Where the symbols take the units:
u: QP->TT, FZ->PZ, RH->SL, CP->GM, ZZ->BM, TD->DM, PZ->FZ, NR->BL, LM->MF, DL->BN, CF->BS, DH->FC, TQ->HF, GS->CR, GP->CM, MQ->QJ, SL->RH, MF->LM, PG->QN, BC->PJ, BL->NR, DJ->QZ, HF->TQ, DM->TD, JM->TB, BN->DL, QJ->MQ, TB->JM, GQ->LC, HD->SQ, HR->LH, RG->ZQ, PJ->BC, FS->HM, GM->CP, PP->FB, CN->DT, BM->ZZ, JL->LJ, SQ->HD, HM->FS, TT->QP, QN->PG, CR->GS, QZ->DJ, CL->RD, LC->GQ, CD->FQ, FQ->CD, FB->PP, FG->MD, ZM->GH, GH->ZM, ZQ->RG, LH->HR, MD->FG, RD->CL, DT->CN, LJ->JL, CM->GP, FC->DH, BS->CF
v: QP->DL, FZ->CN, RH->CL, CP->QJ, ZZ->DJ, TD->ZM, PZ->DT, NR->HM, LM->FC, DL->QP, CF->LH, DH->MF, TQ->GQ, GS->FB, GP->RG, MQ->GM, SL->RD, MF->DH, PG->BC, BC->PG, BL->FS, DJ->ZZ, HF->LC, DM->GH, JM->LT, BN->TT, QJ->CP, LT->JM, GQ->TQ, HD->JL, HR->BS, RG->GP, PJ->QN, FS->BL, GM->MQ, PP->CR, CN->FZ, BM->QZ, JL->HD, SQ->LJ, HM->NR, TT->BN, QN->PJ, CR->PP, QZ->BM, CL->RH, LC->HF, CD->FG, FQ->MD, FB->GS, FG->CD, ZM->TD, GH->DM, ZQ->CM, LH->CF, MD->FQ, RD->SL, DT->PZ, LJ->SQ, CM->ZQ, FC->LM, BS->HR
n: QP->BM, FZ->QJ, RH->LH, CP->CN, ZZ->TT, TD->ZQ, PZ->MQ, NR->PP, LM->HF, DL->QZ, CF->CL, DH->GQ, TQ->MF, GS->FS, GP->GH, MQ->PZ, SL->HR, MF->TQ, PG->HD, BC->JL, BL->FB, DJ->BN, HF->LM, DM->RG, JM->MD, BN->DJ, QJ->FZ, TB->FG, LT->FQ, GQ->DH, HD->PG, HR->SL, RG->DM, PJ->LJ, FS->GS, GM->DT, PP->NR, CN->CP, BM->QP, JL->BC, SQ->QN, HM->CR, TT->ZZ, QN->SQ, CR->HM, QZ->DL, CL->CF, LC->FC, FQ->LT, FB->BL, FG->TB, ZM->CM, GH->GP, ZQ->TD, LH->RH, MD->JM, RD->BS, DT->GM, LJ->PJ, CM->ZM, FC->LC, BS->RD
f: QP->CN, FZ->DL, RH->MF, CP->BM, ZZ->GM, TD->BL, PZ->BN, NR->DM, LM->SL, DL->FZ, CF->GQ, DH->CL, TQ->LH, GS->CM, GP->CR, MQ->DJ, SL->LM, MF->RH, PG->JM, BC->LT, BL->TD, DJ->MQ, HF->HR, DM->NR, JM->PG, BN->PZ, QJ->QZ, TB->QN, LT->BC, GQ->CF, HD->MD, HR->HF, RG->PP, FS->ZM, GM->ZZ, PP->RG, CN->QP, BM->CP, JL->FQ, SQ->FG, HM->GH, TT->DT, QN->TB, CR->GP, QZ->QJ, CL->DH, LC->BS, CD->LJ, FQ->JL, FB->ZQ, FG->SQ, ZM->FS, GH->HM, ZQ->FB, LH->TQ, MD->HD, RD->FC, DT->TT, LJ->CD, CM->GS, FC->RD, BS->LC
j: QP->TB, FZ->PJ, RH->DM, CP->SQ, ZZ->MD, TD->SL, PZ->BC, NR->MF, LM->BL, CF->GP, DH->HM, TQ->PP, GS->LC, GP->CF, MQ->JL, SL->TD, MF->NR, PG->DT, BC->PZ, BL->LM, DJ->FQ, HF->FB, DM->RH, JM->TT, BN->LT, QJ->LJ, TB->QP, LT->BN, GQ->CR, HD->GM, HR->ZQ, RG->LH, PJ->FZ, FS->FC, GM->HD, PP->TQ, CN->QN, BM->FG, JL->MQ, SQ->CP, HM->DH, TT->JM, QN->CN, CR->GQ, QZ->CD, CL->GH, LC->GS, CD->QZ, FQ->DJ, FB->HF, FG->BM, ZM->RD, GH->CL, ZQ->HR, LH->RG, MD->ZZ, RD->ZM, DT->PG, LJ->QJ, CM->BS, FC->FS, BS->CM
l: QP->LH, FZ->GQ, RH->BM, CP->MF, ZZ->SL, TD->MD, PZ->LC, NR->SQ, LM->GM, DL->CF, CF->DL, DH->QJ, TQ->CN, GS->BC, MQ->FC, SL->ZZ, MF->CP, PG->FB, BC->GS, BL->HD, DJ->RD, HF->DT, DM->FG, JM->ZQ, BN->BS, QJ->DH, TB->RG, LT->CM, GQ->FZ, HD->BL, HR->TT, RG->TB, PJ->CR, FS->JL, GM->LM, PP->QN, CN->TQ, BM->RH, JL->FS, SQ->NR, HM->LJ, TT->HR, QN->PP, CR->PJ, QZ->CL, CL->QZ, LC->PZ, CD->GH, FQ->ZM, FB->PG, FG->DM, ZM->FQ, GH->CD, ZQ->JM, LH->QP, MD->TD, RD->DJ, DT->HF, LJ->HM, CM->LT, FC->MQ, BS->BN

The rows follow the links: the fewer symbols apart two units are, the more alike their rows tend to be.

Each row is also shifted at random along 7 hidden directions that mean nothing.

Some units, each with a row of numbers:
TD: -140 30 11 99 -177 132 5 112 208 -333 -234 -193 -106 -28 11 106 167 -55 198 -77 -81 -67 -69 -167 58 94 -235 158 -184 290 64 165 143 -376 87 31 165 43
QN: 184 -130 -112 -163 -37 81 -85 -100 -871 207 370 98 409 176 -28 -243 180 212 -102 -216 -195 440 -16 226 -13 -72 59 -187 -50 -331 198 42 -66 53 177 420 -220 -456
QJ: -458 -203 -71 123 32 -90 374 -288 -211 -126 -153 -246 62 -197 201 -96 67 44 -123 -191 58 340 116 6 215 -304 65 -421 -179 -98 100 -257 155 -183 345 375 -103 -228
MQ: -600 -268 25 48 162 131 -54 -142 -151 241 6 216 319 317 262 -234 493 -44 37 18 -83 49 -400 345 -206 -49 291 221 52 -414 -168 -183 7 307 433 -53 -144 -184
DT: 56 -122 177 -26 -54 27 -80 -217 -329 269 12 270 202 -74 30 -136 -42 97 131 188 -101 -114 46 252 -43 -73 75 -32 -192 -71 11 264 -87 216 38 9 -79 243
LC: 427 -170 174 -99 -2 -169 217 -174 -270 14 7 78 278 -374 18 64 -630 335 381 106 69 -362 217 76 134 -138 173 -255 -98 78 -92 31 -218 399 13 -63 -145 364
JM: -391 107 149 -284 47 286 -511 414 100 6 105 289 178 214 32 -114 600 -73 -67 -53 -78 161 -393 371 -100 416 -62 551 289 293 90 322 -537 277 -24 -217 -548 -49
MF: -243 231 21 313 171 -54 -216 71 279 165 -119 130 -322 14 -101 273 -55 -54 -69 256 166 -76 28 32 -50 75 12 -35 -34 54 -52 10 222 -138 -167 -108 314 116
RG: -694 34 -44 -113 -214 302 -113 131 -20 156 -10 116 46 -45 -46 47 -209 -87 148 -18 -305 30 -80 61 -161 146 -94 89 92 -197 156 122 -218 40 -175 -77 -27 12
HR: 836 54 -199 15 -162 163 108 -191 22 60 -128 149 156 64 104 88 -80 -56 130 88 -37 51 105 90 -90 -218 -144 -9 -26 -119 -72 -155 43 -262 102 -113 107 40
BM: 154 135 145 204 88 -5 -326 265 24 347 81 114 -235 -237 96 40 -257 -128 -107 203 41 -193 -110 -81 5 328 -5 -238 -25 11 -37 -37 -127 428 -247 138 -142 -118
PP: -493 -60 121 -71 -8 162 -97 162 -166 246 4 51 52 -89 -133 205 -130 94 -73 -268 48 237 23 151 -261 128 -16 34 369 -201 240 75 -138 45 -153 -11 -68 -195
ZM: -753 -129 -73 -32 -369 -245 -318 -92 -118 -12 366 28 -113 2 -106 -440 165 -257 -305 283 -45 -549 0 -637 113 -87 -551 160 -366 375 -430 182 346 -110 -364 389 298 -163
FB: -532 -223 235 -140 -49 376 277 58 -278 -153 -319 -81 366 -92 195 182 176 347 402 -489 -28 468 -100 560 -3 7 55 118 209 15 392 184 -214 -149 459 -83 -439 51
HM: -739 -4 49 -51 63 -199 222 -68 -313 -329 98 -286 16 60 -8 -152 -3 226 180 -122 76 -21 220 -34 408 18 -87 -157 -318 277 -40 215 153 -54 155 257 -44 83
LJ: -226 23 61 45 120 -206 333 -91 91 -606 -163 -506 -237 -211 -181 76 -2 265 95 -215 3 36 214 -169 418 18 138 -221 -253 367 211 130 58 -296 67 85 122 312
CD: -688 -84 -10 7 -142 15 -37 194 337 -24 76 -200 -359 -215 -71 -31 -95 -193 -380 -94 -99 -134 -177 -374 -134 97 -73 -5 159 -53 1 -182 17 74 -221 43 99 -249
ZQ: 545 22 14 -152 -149 130 -184 181 -209 126 212 190 133 193 -11 -93 -22 -31 39 -3 58 -47 -15 74 -45 135 -253 259 113 59 -94 161 -87 97 -75 4 -162 -143
HD: 1057 91 283 145 289 -253 -500 431 106 -125 233 -12 -165 -143 -237 118 196 198 -219 -127 245 -125 -257 -57 -14 415 73 101 130 495 2 216 -58 239 -295 -34 -36 -45

Where do the symbols, taken in turn from left to right, take each start?
Answer with the unit's name.
-307 254 -117 -230 210 -147 236 -91 -54 -447 -6 -99 24 397 -261 36 19 208 415 127 -32 34 326 172 327 57 49 239 -228 327 101 331 11 -169 46 -272 172 552
l u u l n => HM
-385 -83 -16 104 -81 72 90 -265 65 293 -202 115 -109 -275 -27 124 -104 -63 -261 -2 -76 242 150 79 -106 -222 24 -227 103 -315 250 -85 85 -188 -98 97 121 -73
u j v j n l n => LC
-1243 -169 -21 -62 -100 -13 -65 -162 -302 317 149 267 250 -194 81 -107 -162 -7 -190 84 22 39 39 21 -124 -191 -13 -141 140 -203 -5 -107 -110 221 -31 129 -167 -138
f v f u j f j => HR
-729 -81 56 -25 -81 161 294 79 93 -166 -156 -273 -101 -121 72 92 -525 69 470 -122 -271 -227 0 -67 -11 175 147 -153 -92 -220 72 -89 -147 207 142 -71 -25 151
l j j v j l v => CL
-498 32 190 -217 187 -159 168 -150 118 -233 -150 21 128 -124 52 -25 286 106 113 50 215 73 116 341 397 -22 55 113 -91 589 82 348 -247 108 106 -219 -409 509
u n j l j u f => RD
102 -16 -190 -25 82 -169 19 -154 -125 44 120 104 123 -85 -28 24 91 45 -337 -104 65 282 41 16 -26 -242 255 -231 140 16 102 -168 -149 -34 -3 22 -89 -146
f v j l f u => FB
-344 273 -5 -91 -78 57 -24 -62 177 -44 -117 97 -171 -120 -62 52 -44 -135 74 323 -135 -41 167 69 285 62 -75 -122 -332 406 150 372 -219 -92 -202 -95 -16 477
l l f u l n l n => DT
-536 167 -162 -74 -168 219 129 -250 -61 204 -87 217 -7 264 72 -104 -137 -247 274 409 -219 -36 303 136 177 -124 -185 -38 -377 -172 -65 174 134 -214 -2 -11 206 241
j j u f v => LC
-98 -209 -105 -85 -316 10 31 -291 -96 128 39 171 177 -237 55 -264 -11 -138 -218 116 -128 -92 28 -250 10 -322 -114 -115 -64 17 -104 -103 -99 60 -91 156 -142 -80
n j l u v l v l f => HM
-24 257 262 -75 279 -288 -390 269 -419 -26 378 -5 -87 269 -182 -238 153 193 167 240 -16 -161 75 188 327 504 -85 22 -406 410 -63 553 -7 336 -90 210 -114 170
f l n u n j => SL
-273 297 -254 -215 -53 63 -309 80 -56 -130 246 85 -52 391 -151 -261 731 -228 -434 -27 5 408 12 -70 178 28 -345 221 -55 349 108 261 -21 -407 -131 167 -54 -296
u j u v l l v f => CN
-399 -225 484 24 117 143 -235 447 -276 235 79 64 158 -86 121 15 -45 241 285 -202 151 -120 -293 334 -183 402 -17 198 192 -18 3 221 -133 540 49 -23 -365 -105
n j l f j n v => FQ
-476 358 74 159 136 252 -238 599 780 -258 -234 -143 -486 -33 -115 424 175 -205 -132 -199 168 140 -195 -39 -159 460 -97 247 361 384 219 93 -119 -161 -245 -359 76 65
l j j l v l l l f => LJ
